Below is a small trained network, with its code and all its weights. Each question gives an input and a class and asks what happens when units are switched off, that is, made to give their printed mean instead of their output.

import numpy as np


def w(rows, s, z=0):
    codes = np.array(rows[::2]) - 128.0
    scale = np.full(codes.shape[1], s)
    scale[-1] = z or s
    return codes * scale


def norm(h):
    return h / np.sqrt((h * h).mean(-1, keepdims=True) + 1e-5)


def f(y):
    return np.maximum(y, 0)


def log_softmax(a):
    a = a - a.max(-1, keepdims=True)
    return a - np.log(np.exp(a).sum(-1, keepdims=True))


def net(x, mask):
    res = np.array(x, float).reshape(1, 4) / 4 @ E
    u = 0
    for l in range(3):
        y = f(norm(res) @ A[l][:, :-1].T + A[l][:, -1])
        res = res + np.where(mask[u : u + 9], y, B[l][:, -1]) @ B[l][:, :-1]
        u += 9
    return log_softmax(norm(res)[-1] @ U[:, :-1].T + U[:, -1])


A, B = {}, {}
E = w([
[144,70,138,169,149,2,154,116,43],'x0',
[193,211,189,52,175,143,25,147,142],'x1',
[40,174,67,89,141,106,191,169,143],'x2',
[121,89,174,145,176,60,162,224,86],'x3',
],0.0007)
A[0] = w([
[221,114,174,148,114,202,20,104,161,63],'L0N0',
[206,102,179,156,137,176,23,108,133,53],'L0N1',
[86,238,113,33,168,134,77,162,183,119],'L0N2',
[166,120,81,155,47,162,137,47,105,31],'L0N3',
[136,50,128,186,129,42,167,124,65,125],'L0N4',
[222,141,246,78,199,65,28,178,109,8],'L0N5',
[125,43,132,196,135,43,170,141,77,91],'L0N6',
[67,130,45,143,87,157,202,122,147,129],'L0N7',
[106,89,221,141,161,221,175,248,169,80],'L0N8',
],0.0015,0.0012)
B[0] = w([
[131,202,129,28,157,176,78,63,125,214],'L0N0',
[199,183,157,34,85,201,97,41,107,199],'L0N1',
[62,200,77,46,144,136,86,80,86,235],'L0N2',
[50,79,98,159,146,201,113,100,219,151],'L0N3',
[211,210,187,58,112,72,157,156,41,250],'L0N4',
[33,101,8,191,139,86,208,153,120,247],'L0N5',
[185,220,164,52,117,82,149,161,63,242],'L0N6',
[78,89,68,149,53,158,223,89,133,209],'L0N7',
[175,22,207,191,160,211,127,56,151,197],'L0N8',
],0.0016)
A[1] = w([
[196,143,174,141,136,30,118,132,73,82],'L1N0',
[191,167,205,82,132,167,29,107,135,2],'L1N1',
[84,115,157,124,209,158,113,209,190,125],'L1N2',
[110,34,119,236,107,171,148,114,191,55],'L1N3',
[105,190,116,107,111,209,77,144,249,18],'L1N4',
[160,108,209,120,177,77,144,196,99,114],'L1N5',
[112,179,132,90,209,123,33,152,145,108],'L1N6',
[157,121,138,165,139,3,144,123,68,45],'L1N7',
[56,84,86,181,119,59,180,232,124,143],'L1N8',
],0.0021,0.00091)
B[1] = w([
[164,4,154,223,130,95,200,212,113,247],'L1N0',
[252,169,241,58,140,221,77,24,136,216],'L1N1',
[154,89,126,187,76,216,91,27,202,163],'L1N2',
[85,31,134,212,169,156,116,177,209,166],'L1N3',
[155,104,171,109,121,14,176,161,4,218],'L1N4',
[155,27,149,215,143,108,184,191,120,232],'L1N5',
[149,64,139,247,198,142,48,27,175,222],'L1N6',
[144,179,157,40,142,126,136,195,120,249],'L1N7',
[180,162,146,88,111,209,44,64,166,233],'L1N8',
],0.0017,0.0019)
A[2] = w([
[181,179,142,84,187,5,115,244,94,100],'L2N0',
[178,136,193,119,166,129,11,111,117,93],'L2N1',
[115,239,90,46,74,162,109,130,193,70],'L2N2',
[175,127,194,122,167,145,27,113,133,118],'L2N3',
[83,208,79,44,77,102,175,148,95,73],'L2N4',
[84,93,177,145,191,173,123,195,213,144],'L2N5',
[175,125,176,119,168,131,15,97,110,117],'L2N6',
[57,143,74,182,231,71,14,135,150,4],'L2N7',
[176,91,205,157,149,73,158,254,99,86],'L2N8',
],0.0023,0.0017)
B[2] = w([
[214,3,230,227,176,145,198,185,69,233],'L2N0',
[183,171,190,70,193,187,78,125,200,209],'L2N1',
[160,93,143,134,85,34,216,157,30,170],'L2N2',
[167,181,176,58,150,181,98,115,186,212],'L2N3',
[116,210,123,26,93,69,107,51,39,168],'L2N4',
[159,110,92,137,58,142,124,44,123,165],'L2N5',
[172,170,178,74,194,182,77,130,208,216],'L2N6',
[78,221,94,90,248,127,17,183,250,146],'L2N7',
[160,66,170,183,204,53,161,188,32,252],'L2N8',
],0.0025,0.0028)
U = w([
[253,253,253,3,249,253,3,3,253,243],'0',
[4,253,3,3,3,4,251,13,3,184],'1',
[10,216,4,253,73,3,4,253,209,3],'2',
[5,3,4,253,5,253,239,5,253,201],'3',
[6,249,20,160,235,35,4,247,250,10],'4',
[253,3,253,253,253,3,253,253,3,241],'5',
],0.0033)

Each question gives the input, the list of numbers given to net, and the class t.
The units are the neurons (one row each of A and B). Each row of codes is followed by its name. A weight is (code - 128) times the scale printed after its matrix; where a second scale follows, it is the last column's (A, B and U).
mask holds one flag per neuron, layer by layer. A switched-off neuron (its flag False) gives its mean, the last column of its row in B, instead of its output. The means were averaged over made-up inputs and are rounded, as every weight is.
A unit's drop is (log p(t) with every unit on - log p(t) with that unit switched off) / (log p(t) with every unit on - log p(t) with every unit switched off).
unit that matters most: the unit with the biggest drop
top k neurons: the k neurons with the biggest drops, biggest first
top k neurons in layer l: the k neurons of layer l with the biggest drops, biggest first
drop of u: that unit's drop, to one decimal
input [-4,4,6,-2], class 1: top neuron in layer 0 => L0N2
input [-1,4,1,8], class 0: top 2 neurons => L1N8; L1N2
input [2,7,4,0], class 4: top 2 neurons => L0N5; L2N7
input [1,6,8,8], class 0: top 2 neurons => L0N4; L1N8
input [-6,-2,7,4], class 1: top 3 neurons => L0N2; L1N6; L1N0
input [6,3,5,-6], class 1: top 3 neurons in layer 0 => L0N0; L0N8; L0N3
input [-4,-8,7,-5], class 3: top 2 neurons in layer 1 => L1N3; L1N7
input [-8,-8,3,-7], class 3: top 2 neurons in layer 1 => L1N3; L1N7
input [-2,-5,7,7], class 1: top 2 neurons in layer 2 => L2N0; L2N4
input [5,-7,3,-2], class 1: top 2 neurons => L0N7; L2N4
input [-2,-6,6,-1], class 3: top 3 neurons in layer 1 => L1N3; L1N7; L1N4
input [-3,-8,6,-6], class 3: top 2 neurons in layer 1 => L1N3; L1N7
input [-4,-7,8,0], class 3: top 2 neurons in layer 1 => L1N3; L1N7
input [8,-7,3,-6], class 1: unit that matters most => L0N7
input [0,4,8,8], class 0: top 2 neurons in layer 0 => L0N4; L0N6
input [-5,-6,8,-6], class 1: drop of L1N5 => 0.1
